Here is a tiny trained network, its code and every weight. The questions are about switching its units off for an input and a target symbol, where a switched-off unit gives its printed mean instead of its output.

import numpy as np


def w(rows, s, z=0):
    codes = np.array(rows[::2]) - 128.0
    scale = np.full(codes.shape[1], s)
    scale[-1] = z or s
    return codes * scale


def f(y):
    return y / 2 * (1 + np.tanh(0.7978845608 * (y + 0.044715 * y**3)))


def softmax(a):
    e = np.exp(a - a.max(-1, keepdims=True))
    return e / e.sum(-1, keepdims=True)


def log_softmax(a):
    a = a - a.max(-1, keepdims=True)
    return a - np.log(np.exp(a).sum(-1, keepdims=True))


def net(x, mask):
    ids = ['ΞΨαβγεζθλμπ'.index(c) for c in x.split()]
    T = len(ids)
    res = E[ids] + P[:T]
    u = 0
    for l in range(3):
        q, k, v = (res @ M[l].T for M in (Q, K, V))
        z = softmax(np.where(np.tri(T) > 0, q @ k.T / 2**0.5, -1e9)) @ v
        res = res + np.where(mask[u], z, O[l][:, -1]) @ O[l][:, :-1]
        u += 1
        y = f(res @ A[l][:, :-1].T + A[l][:, -1])
        res = res + np.where(mask[u : u + 8], y, B[l][:, -1]) @ B[l][:, :-1]
        u += 8
    return log_softmax(res[-1] @ U[:, :-1].T + U[:, -1])


Q, K, V, O, A, B = {}, {}, {}, {}, {}, {}
E = w([
[177,8,43,183],'Ξ',
[22,55,189,110],'Ψ',
[84,127,70,75],'α',
[153,117,233,98],'β',
[141,240,165,124],'γ',
[11,230,82,21],'ε',
[200,142,209,168],'ζ',
[181,62,19,53],'θ',
[209,71,94,106],'λ',
[84,213,165,177],'μ',
[112,234,94,153],'π',
],0.013)
P = w([
[133,109,136,20],'0',
[72,254,42,227],'1',
[125,60,199,35],'2',
[47,217,56,207],'3',
[121,43,217,44],'4',
[36,189,70,205],'5',
],0.0045)
Q[0] = w([
[96,222,88,115],'0.h1',
[133,175,152,254],'0.h1',
],0.0085)
K[0] = w([
[62,193,120,111],'0.h1',
[110,205,255,203],'0.h1',
],0.0085)
V[0] = w([
[76,146,254,209],'0.h1',
[253,81,121,22],'0.h1',
],0.0033)
O[0] = w([
[87,90,123,168,2],'0.h1',
[125,2,208,137,182],'0.h1',
],0.006,0.00086)
A[0] = w([
[187,131,95,20,62],'0.n1',
[60,234,77,101,36],'0.n2',
[67,196,27,114,76],'0.n3',
[204,65,99,3,135],'0.n4',
[116,125,94,52,154],'0.n5',
[147,84,151,223,82],'0.n6',
[95,135,15,169,249],'0.n7',
[81,204,140,220,64],'0.n8',
],0.008,0.0016)
B[0] = w([
[55,151,154,221,183],'0.n1',
[108,93,99,124,255],'0.n2',
[130,34,183,111,238],'0.n3',
[96,159,233,243,248],'0.n4',
[65,140,167,116,181],'0.n5',
[201,196,57,98,151],'0.n6',
[254,58,166,184,221],'0.n7',
[68,108,237,205,205],'0.n8',
],0.0068,0.0042)
Q[1] = w([
[95,177,72,76],'1.h1',
[177,51,2,184],'1.h1',
],0.0071)
K[1] = w([
[109,130,45,44],'1.h1',
[168,33,17,254],'1.h1',
],0.0058)
V[1] = w([
[191,2,113,64],'1.h1',
[124,178,121,74],'1.h1',
],0.0053)
O[1] = w([
[159,80,118,149,80],'1.h1',
[107,126,75,254,1],'1.h1',
],0.0076,0.0023)
A[1] = w([
[166,153,67,138,101],'1.n1',
[208,2,157,144,252],'1.n2',
[125,92,128,207,120],'1.n3',
[231,121,56,123,144],'1.n4',
[91,177,116,128,63],'1.n5',
[238,170,152,83,228],'1.n6',
[109,154,208,121,139],'1.n7',
[27,198,157,131,217],'1.n8',
],0.009,0.0037)
B[1] = w([
[225,72,59,66,123],'1.n1',
[71,220,157,75,254],'1.n2',
[186,138,231,117,164],'1.n3',
[127,47,80,58,160],'1.n4',
[244,102,3,171,123],'1.n5',
[105,247,53,59,180],'1.n6',
[167,77,124,254,209],'1.n7',
[10,59,22,165,232],'1.n8',
],0.0063,0.0084)
Q[2] = w([
[103,140,1,132],'2.h1',
[52,201,167,134],'2.h1',
],0.0067)
K[2] = w([
[107,41,52,90],'2.h1',
[38,137,255,211],'2.h1',
],0.0055)
V[2] = w([
[83,76,88,64],'2.h1',
[4,254,165,130],'2.h1',
],0.0097)
O[2] = w([
[111,90,86,103,127],'2.h1',
[255,102,79,109,254],'2.h1',
],0.0093,0.011)
A[2] = w([
[104,2,182,141,111],'2.n1',
[65,200,117,81,119],'2.n2',
[212,146,103,156,103],'2.n3',
[157,122,17,60,68],'2.n4',
[201,75,111,228,255],'2.n5',
[255,35,98,43,161],'2.n6',
[141,153,48,74,92],'2.n7',
[183,195,38,108,111],'2.n8',
],0.0098,0.0068)
B[2] = w([
[17,128,224,86,183],'2.n1',
[105,81,86,189,135],'2.n2',
[95,114,146,203,170],'2.n3',
[109,174,169,189,173],'2.n4',
[189,87,87,119,249],'2.n5',
[96,194,125,38,220],'2.n6',
[70,159,178,216,157],'2.n7',
[3,181,141,194,168],'2.n8',
],0.0072,0.015)
U = w([
[151,144,122,2,97],'Ξ',
[84,79,215,60,82],'Ψ',
[125,42,101,78,248],'α',
[209,112,164,78,196],'β',
[120,139,82,215,178],'γ',
[43,107,147,172,47],'ε',
[94,195,208,136,40],'ζ',
[87,78,241,212,22],'θ',
[168,99,216,149,137],'λ',
[156,31,41,155,145],'μ',
[153,118,41,95,254],'π',
],0.0083,0.004)

Each question gives the input, a string of symbols that net reads in full, and the target symbol t.
The units are the heads (2 rows each of Q, K, V and O) and the neurons (one row each of A and B). Each row of codes is followed by its name. A weight is (code - 128) times the scale printed after its matrix; where a second scale follows, it is the last column's (O, A, B and U).
mask holds one flag per unit, layer by layer, with each layer's heads first. A switched-off unit (its flag False) gives its mean, the last column of its rows in O or B, instead of its output. The means were averaged over made-up inputs and are rounded, as every weight is.
A unit's drop is (log p(t) with every unit on - log p(t) with that unit switched off) / (log p(t) with every unit on - log p(t) with every unit switched off).
The circuit of an input: a set's keep is (log p(t) with only the set's units on - log p(t) with every unit switched off) / (log p(t) with every unit on - log p(t) with every unit switched off). Starting from the 12 units with the biggest drops (on a tie, the unit counted first), units are removed one at a time, each time the one whose removal leaves the highest keep (on an exact tie, the one counted first), for as long as the keep stays at least 0.8.
circuit, biggest first: the units of the circuit, biggest drop first
unit that matters most: the unit with the biggest drop
k most important neurons: the k neurons with the biggest drops, biggest first
k most important neurons of layer l: the k neurons of layer l with the biggest drops, biggest first
drop of u: that unit's drop, to one decimal
input ε ε β α, target Ξ: 4 most important neurons	(0.n3, 2.n6, 0.n7, 1.n8)
input α γ ζ Ψ π, target π: circuit, biggest first	(0.n4, 2.n1)
input α β θ ζ γ, target γ: unit that matters most	0.n3
input ε α θ ζ μ λ, target ζ: 2 most important neurons of layer 2	(2.n8, 2.n6)
input ζ λ μ α Ψ Ξ, target ε: circuit, biggest first	(2.h1, 0.n6, 1.n4, 0.n8)
input μ Ψ ζ ζ ε Ξ, target ε: circuit, biggest first	(2.h1, 1.n4, 0.n6, 0.n8)
input θ Ξ λ, target λ: 2 most important neurons of layer 2	(2.n6, 2.n8)
input α γ Ξ, target Ξ: 2 most important neurons	(1.n2, 2.n6)
input Ψ β ζ, target ζ: 3 most important neurons of layer 2	(2.n8, 2.n5, 2.n6)
input Ξ γ ζ ε γ Ψ, target α: 2 most important neurons of layer 1	(1.n2, 1.n6)
input λ α Ξ Ψ ζ ε, target Ψ: 2 most important neurons	(0.n3, 0.n7)
input ζ ε β, target β: 3 most important neurons of layer 1	(1.n7, 1.n8, 1.n4)
input Ξ γ α λ, target ζ: 2 most important neurons of layer 1	(1.n6, 1.n7)
input ζ λ γ π, target λ: most important neuron	(0.n8)
input γ Ψ θ θ ε, target ε: 3 most important neurons	(1.n8, 2.n4, 0.n7)
input Ξ θ Ψ ζ θ μ, target θ: 3 most important neurons	(0.n8, 2.n1, 0.n3)
input γ γ ζ ζ, target γ: 2 most important neurons of layer 2	(2.n8, 2.n3)
input ζ θ ζ γ α ε, target Ψ: 2 most important neurons of layer 1	(1.n6, 1.n2)
input α λ β π ζ, target ζ: 2 most important neurons of layer 2	(2.n8, 2.n5)
input ζ ζ Ξ, target Ξ: unit that matters most	2.n6
input Ξ β θ ζ Ξ μ, target θ: 3 most important neurons of layer 1	(1.n6, 1.n2, 1.n7)
input α ζ β ζ μ θ, target β: 3 most important neurons of layer 0	(0.n4, 0.n7, 0.n8)
input Ξ γ ζ μ γ, target γ: drop of 0.n7	0.1
input Ψ Ξ μ Ψ β γ, target μ: drop of 2.n6	0.1
input θ α ζ ζ ε, target ε: drop of 0.n7	0.3
